Below are the code and all the weights of a small trained network. Each question names an input and a target symbol and asks about switching units off, where a switched-off unit gives its printed mean instead of its output.

import numpy as np


def w(rows, s, z=0):
    codes = np.array(rows[::2]) - 128.0
    scale = np.full(codes.shape[1], s)
    scale[-1] = z or s
    return codes * scale


def norm(h):
    return h / np.sqrt((h * h).mean(-1, keepdims=True) + 1e-5)


def f(y):
    return y / 2 * (1 + np.tanh(0.7978845608 * (y + 0.044715 * y**3)))


def softmax(a):
    e = np.exp(a - a.max(-1, keepdims=True))
    return e / e.sum(-1, keepdims=True)


def log_softmax(a):
    a = a - a.max(-1, keepdims=True)
    return a - np.log(np.exp(a).sum(-1, keepdims=True))


def net(x, mask):
    ids = ['ΔΘΞΠΣΦαβγεζλτψω'.index(c) for c in x.split()]
    T = len(ids)
    res = E[ids] + P[:T]
    r = norm(res)
    for j in range(2):
        rows = slice(4 * j, 4 * j + 4)
        q, k, v = (r @ M[0][rows].T for M in (Q, K, V))
        z = softmax(np.where(np.tri(T) > 0, q @ k.T / 4**0.5, -1e9)) @ v
        o = O[0][rows]
        res = res + np.where(mask[j], z, o[:, -1]) @ o[:, :-1]
    y = f(norm(res) @ A[0][:, :-1].T + A[0][:, -1])
    res = res + np.where(mask[2:18], y, B[0][:, -1]) @ B[0][:, :-1]
    return log_softmax(norm(res)[-1] @ U[:, :-1].T + U[:, -1])


Q, K, V, O, A, B = {}, {}, {}, {}, {}, {}
E = w([
[139,137,137,117],'Δ',
[154,124,125,122],'Θ',
[145,131,133,119],'Ξ',
[147,144,128,126],'Π',
[139,130,132,119],'Σ',
[142,149,130,126],'Φ',
[139,145,135,120],'α',
[145,119,134,114],'β',
[141,111,136,113],'γ',
[135,144,137,118],'ε',
[139,129,133,117],'ζ',
[153,137,128,124],'λ',
[5,104,55,180],'τ',
[152,136,123,127],'ψ',
[132,124,146,109],'ω',
],0.0026)
P = w([
[172,150,135,70],'0',
[177,131,191,159],'1',
[159,162,97,40],'2',
[173,121,207,204],'3',
[149,172,59,5],'4',
[160,109,212,254],'5',
[163,162,88,38],'6',
],0.00056)
Q[0] = w([
[87,145,24,50],'H0',
[240,116,253,147],'H0',
[155,166,117,19],'H0',
[22,120,117,197],'H0',
[180,155,107,142],'H1',
[75,114,115,128],'H1',
[85,129,134,113],'H1',
[83,91,170,97],'H1',
],0.011)
K[0] = w([
[155,107,222,201],'H0',
[46,115,16,108],'H0',
[105,107,139,254],'H0',
[222,170,152,46],'H0',
[79,123,40,210],'H1',
[188,164,150,85],'H1',
[164,145,182,100],'H1',
[147,83,254,30],'H1',
],0.0095)
V[0] = w([
[197,129,96,151],'H0',
[183,134,59,170],'H0',
[184,2,93,113],'H0',
[165,253,95,154],'H0',
[126,95,156,81],'H1',
[62,93,148,118],'H1',
[74,85,150,130],'H1',
[189,95,98,153],'H1',
],0.0027)
O[0] = w([
[189,184,73,170,178],'H0',
[193,146,10,232,113],'H0',
[104,254,95,220,164],'H0',
[222,96,56,94,168],'H0',
[122,175,144,177,223],'H1',
[175,141,85,132,2],'H1',
[177,147,73,123,7],'H1',
[82,139,189,76,173],'H1',
],0.0027,0.00079)
A[0] = w([
[141,105,86,148,114],'N0',
[156,16,136,73,173],'N1',
[139,158,130,108,61],'N2',
[84,150,102,193,239],'N3',
[2,149,169,144,123],'N4',
[104,131,139,132,51],'N5',
[163,134,66,129,230],'N6',
[67,118,90,97,195],'N7',
[120,104,122,139,2],'N8',
[1,117,172,110,101],'N9',
[92,143,55,95,141],'N10',
[93,159,97,185,131],'N11',
[160,132,54,127,243],'N12',
[78,151,135,159,67],'N13',
[129,129,128,127,122],'N14',
[110,128,111,157,171],'N15',
],0.0047,0.00077)
B[0] = w([
[108,87,119,69,98],'N0',
[5,155,45,90,235],'N1',
[150,137,173,155,145],'N2',
[16,149,40,83,152],'N3',
[77,28,143,142,242],'N4',
[140,113,115,108,107],'N5',
[107,54,131,155,172],'N6',
[138,167,154,194,129],'N7',
[147,148,116,73,72],'N8',
[146,4,107,189,245],'N9',
[153,161,173,187,114],'N10',
[80,126,59,91,125],'N11',
[109,31,127,172,173],'N12',
[95,101,108,92,119],'N13',
[129,127,129,128,128],'N14',
[90,130,83,85,114],'N15',
],0.0022,0.0012)
U = w([
[139,195,181,45,100],'Δ',
[118,241,12,218,252],'Θ',
[192,174,168,165,106],'Ξ',
[197,55,73,128,74],'Π',
[175,176,176,149,72],'Σ',
[149,47,19,38,90],'Φ',
[115,141,98,30,106],'α',
[6,222,167,179,105],'β',
[1,81,48,234,128],'γ',
[72,149,115,42,59],'ε',
[170,167,171,168,89],'ζ',
[193,120,124,172,108],'λ',
[95,99,93,119,135],'τ',
[216,72,67,235,136],'ψ',
[91,7,248,147,242],'ω',
],0.008,0.003)

Each question gives the input, a string of symbols that net reads in full, and the target symbol t.
The units are the heads (4 rows each of Q, K, V and O) and the neurons (one row each of A and B). Each row of codes is followed by its name. A weight is (code - 128) times the scale printed after its matrix; where a second scale follows, it is the last column's (O, A, B and U).
mask holds one flag per unit, heads first, then neurons. A switched-off unit (its flag False) gives its mean, the last column of its rows in O or B, instead of its output. The means were averaged over made-up inputs and are rounded, as every weight is.
A unit's drop is (log p(t) with every unit on - log p(t) with that unit switched off) / (log p(t) with every unit on - log p(t) with every unit switched off).
The circuit of an input: a set's keep is (log p(t) with only the set's units on - log p(t) with every unit switched off) / (log p(t) with every unit on - log p(t) with every unit switched off). Starting from the 12 units with the biggest drops (on a tie, the unit counted first), units are removed one at a time, each time the one whose removal leaves the highest keep (on an exact tie, the one counted first), for as long as the keep stays at least 0.8.
units of the circuit, in order: the units of the circuit, biggest drop first
k most important neurons: the k neurons with the biggest drops, biggest first
which heads matter: for each layer, one digit per head in row order, 1 if its drop is at least 0.15 and else 0, layers parted by /
input ω ψ Θ, target ψ: which heads matter	10
input α ω Σ ω Φ, target ω: most important neuron	[N9]
input α ψ λ α Θ ψ, target Θ: units of the circuit, in order	[H0 N9]
input Σ ω ω Σ ω ω ε, target ω: units of the circuit, in order	[H0 N9]
input Θ Φ Δ, target Φ: which heads matter	10
input ω τ Π α λ Θ, target Φ: which heads matter	11
input Θ ω ω Θ ω γ ω, target γ: units of the circuit, in order	[H0 N4]
input ω ω Θ Θ, target Θ: which heads matter	10
input β Θ ω Φ ω Θ Φ, target Θ: 4 most important neurons	[N9 N3 N11 N4]
input Ξ β ψ ψ β, target ψ: which heads matter	10
input ψ Σ ζ τ ψ Θ, target Φ: which heads matter	11
input α β ω ψ Θ Σ, target Θ: which heads matter	10
input ω β ζ ω Δ, target ω: which heads matter	10
input Φ Φ ψ β Θ λ, target Θ: 3 most important neurons	[N9 N3 N4]
input ζ ω Θ ω ω ψ, target ω: which heads matter	11
input ω Φ ω, target Φ: 2 most important neurons	[N1 N12]
input Ξ β ψ, target β: which heads matter	11
input Δ ω β ω ω, target ω: which heads matter	10
input ψ Θ ω ω Ξ Θ α, target Θ: units of the circuit, in order	[H0]
input ω β α, target β: 2 most important neurons	[N1 N4]
input Θ ω λ, target ω: units of the circuit, in order	[H1]
input Θ Ξ ω ω ω ψ ω, target ψ: 2 most important neurons	[N12 N6]
